Here is a tiny trained network, its code and every weight. The questions are about switching its units off for an input and a class, where a switched-off unit gives its printed mean instead of its output.

import numpy as np


def w(rows, s, z=0):
    codes = np.array(rows[::2]) - 128.0
    scale = np.full(codes.shape[1], s)
    scale[-1] = z or s
    return codes * scale


def norm(h):
    return h / np.sqrt((h * h).mean(-1, keepdims=True) + 1e-5)


def f(y):
    return y / 2 * (1 + np.tanh(0.7978845608 * (y + 0.044715 * y**3)))


def log_softmax(a):
    a = a - a.max(-1, keepdims=True)
    return a - np.log(np.exp(a).sum(-1, keepdims=True))


def net(x, mask):
    res = np.array(x, float).reshape(1, 8) / 4 @ E
    u = 0
    for l in range(4):
        y = f(norm(res) @ A[l][:, :-1].T + A[l][:, -1])
        res = res + np.where(mask[u : u + 6], y, B[l][:, -1]) @ B[l][:, :-1]
        u += 6
    return log_softmax(norm(res)[-1] @ U[:, :-1].T + U[:, -1])


A, B = {}, {}
E = w([
[60,163,222,83,99,153,172],'x0',
[132,135,133,131,127,118,121],'x1',
[122,124,118,128,135,141,128],'x2',
[122,128,124,125,131,134,129],'x3',
[200,88,208,2,178,90,114],'x4',
[67,124,206,194,226,32,83],'x5',
[128,128,125,129,135,132,130],'x6',
[71,113,40,55,117,78,102],'x7',
],0.0039)
A[0] = w([
[45,109,38,42,125,67,119,77],'L0N0',
[177,74,1,187,171,52,140,149],'L0N1',
[236,151,150,213,60,88,4,208],'L0N2',
[59,185,65,160,80,137,122,19],'L0N3',
[76,69,136,171,253,20,137,147],'L0N4',
[148,116,111,139,181,96,205,7],'L0N5',
],0.0047,0.0021)
B[0] = w([
[175,168,128,136,166,6,216,207],'L0N0',
[55,121,168,137,187,166,180,238],'L0N1',
[75,84,96,113,135,176,217,215],'L0N2',
[144,166,178,229,128,179,62,172],'L0N3',
[105,114,131,131,3,144,107,252],'L0N4',
[175,26,99,31,112,88,93,88],'L0N5',
],0.0065,0.0024)
A[1] = w([
[199,138,161,89,165,98,96,79],'L1N0',
[142,3,84,168,117,111,144,48],'L1N1',
[139,87,181,138,139,214,156,120],'L1N2',
[188,89,174,60,93,128,93,166],'L1N3',
[114,127,121,191,71,191,139,166],'L1N4',
[102,201,183,110,79,145,119,248],'L1N5',
],0.0068,0.0017)
B[1] = w([
[70,247,121,153,137,150,122,151],'L1N0',
[106,185,133,36,169,229,181,147],'L1N1',
[188,76,83,169,208,1,145,217],'L1N2',
[141,237,113,192,97,143,123,201],'L1N3',
[163,159,150,170,134,90,131,253],'L1N4',
[108,81,24,104,210,195,228,234],'L1N5',
],0.0061,0.0041)
A[2] = w([
[220,118,202,3,161,100,54,132],'L2N0',
[42,116,201,101,100,180,180,103],'L2N1',
[116,69,120,182,123,128,199,254],'L2N2',
[93,68,46,174,109,54,139,181],'L2N3',
[88,106,189,113,46,119,96,77],'L2N4',
[40,1,225,176,142,58,74,83],'L2N5',
],0.0058,0.0019)
B[2] = w([
[109,189,170,245,170,199,106,141],'L2N0',
[90,143,41,117,148,161,94,149],'L2N1',
[155,155,127,2,190,103,40,253],'L2N2',
[169,180,178,108,121,124,171,197],'L2N3',
[138,159,74,123,159,161,60,112],'L2N4',
[183,100,61,118,88,122,49,165],'L2N5',
],0.0083,0.005)
A[3] = w([
[132,254,146,208,91,198,52,222],'L3N0',
[79,97,95,92,172,194,112,140],'L3N1',
[155,84,150,147,150,108,51,229],'L3N2',
[208,111,105,96,84,187,149,9],'L3N3',
[69,167,95,90,108,65,126,210],'L3N4',
[201,141,95,87,50,117,153,149],'L3N5',
],0.0074,0.0016)
B[3] = w([
[111,189,128,135,88,138,155,253],'L3N0',
[71,127,71,39,103,209,163,167],'L3N1',
[161,93,154,165,75,100,102,151],'L3N2',
[2,80,122,102,22,92,71,155],'L3N3',
[185,55,179,112,123,94,162,210],'L3N4',
[171,58,129,164,130,55,32,189],'L3N5',
],0.0072,0.0047)
U = w([
[73,236,154,236,104,198,198,165],'0',
[166,137,73,86,156,85,164,246],'1',
[133,44,33,132,14,118,13,60],'2',
[182,147,79,92,156,91,190,162],'3',
[212,36,194,156,189,46,241,81],'4',
[47,81,70,75,219,206,254,4],'5',
],0.0065,0.0038)

Each question gives the input, the list of numbers given to net, and the class t.
The units are the neurons (one row each of A and B). Each row of codes is followed by its name. A weight is (code - 128) times the scale printed after its matrix; where a second scale follows, it is the last column's (A, B and U).
mask holds one flag per neuron, layer by layer. A switched-off neuron (its flag False) gives its mean, the last column of its row in B, instead of its output. The means were averaged over made-up inputs and are rounded, as every weight is.
A unit's drop is (log p(t) with every unit on - log p(t) with that unit switched off) / (log p(t) with every unit on - log p(t) with every unit switched off).
The circuit of an input: a set's keep is (log p(t) with only the set's units on - log p(t) with every unit switched off) / (log p(t) with every unit on - log p(t) with every unit switched off). Starting from the 12 units with the biggest drops (on a tie, the unit counted first), units are removed one at a time, each time the one whose removal leaves the highest keep (on an exact tie, the one counted first), for as long as the keep stays at least 0.8.
units of the circuit, in order: the units of the circuit, biggest drop first
k most important neurons: the k neurons with the biggest drops, biggest first
top k neurons in layer l: the k neurons of layer l with the biggest drops, biggest first
input [-7,-1,2,1,-4,-7,7,-7], class 2: units of the circuit, in order : L3N3
input [-8,7,0,6,-5,-6,-3,-4], class 5: units of the circuit, in order : L0N1; L0N2; L1N1
input [-8,-6,8,-6,7,8,1,4], class 2: 2 most important neurons : L0N1; L2N5
input [5,-5,-5,0,0,-5,1,-7], class 4: top 2 neurons in layer 2 : L2N1; L2N5
input [-8,-1,-5,8,-4,4,-1,-6], class 5: 2 most important neurons : L0N2; L1N1
input [-7,6,-8,7,-4,-4,-5,1], class 5: units of the circuit, in order : L0N1; L0N2
input [-8,6,-4,7,5,-1,-4,-7], class 5: units of the circuit, in order : L0N2; L1N1
input [-7,-7,-5,2,-3,8,8,-5], class 2: units of the circuit, in order : L2N5; L0N4
input [-4,-2,-5,-4,2,2,-2,7], class 4: 2 most important neurons : L0N0; L3N4
input [0,0,-2,4,-6,0,2,-8], class 4: units of the circuit, in order : L1N2; L1N3; L1N0
input [-4,0,0,-3,1,-8,7,6], class 2: units of the circuit, in order : L3N3; L3N5
input [0,-3,7,3,-5,4,-3,8], class 4: 2 most important neurons : L0N0; L3N4
input [3,3,3,7,7,1,6,3], class 0: units of the circuit, in order : L2N2; L2N0
input [7,-1,4,5,-6,0,1,1], class 5: units of the circuit, in order : L1N5
input [-5,-2,5,5,-7,5,-2,7], class 0: 3 most important neurons : L0N3; L1N2; L1N5
input [-7,0,-4,-2,7,1,-4,-5], class 0: units of the circuit, in order : L1N5; L2N0
input [4,-1,8,5,-4,-1,-3,-6], class 4: units of the circuit, in order : L1N2; L1N3
input [5,-6,0,1,7,1,7,5], class 0: units of the circuit, in order : L2N0; L2N2
input [-3,-2,-3,-8,-4,0,5,-8], class 4: 3 most important neurons : L1N2; L1N5; L1N4
input [-8,3,-8,-2,-3,-5,4,3], class 5: most important neuron : L0N1
input [2,4,7,1,-3,6,-2,-5], class 2: units of the circuit, in order : L2N5; L1N3; L0N4
input [-4,6,-2,1,-7,8,2,-2], class 2: top 3 neurons in layer 2 : L2N5; L2N2; L2N0
input [2,-4,3,-1,7,1,-5,-6], class 0: 2 most important neurons : L0N1; L2N2
input [1,0,8,6,-5,0,-7,-8], class 4: top 2 neurons in layer 1 : L1N2; L1N3
input [-4,2,8,-7,7,-1,2,0], class 0: 2 most important neurons : L1N5; L2N2
input [1,-1,-7,0,0,-4,-2,0], class 2: 3 most important neurons : L0N1; L3N3; L0N2
input [-7,-2,0,-8,-5,6,5,2], class 5: 4 most important neurons : L1N1; L0N2; L0N1; L1N2
input [-3,-6,7,-1,7,3,6,6], class 0: 2 most important neurons : L2N0; L1N5
input [-8,0,2,0,3,2,4,7], class 5: 2 most important neurons : L0N1; L1N1
input [-7,-4,5,0,4,-2,-3,-1], class 5: most important neuron : L1N1
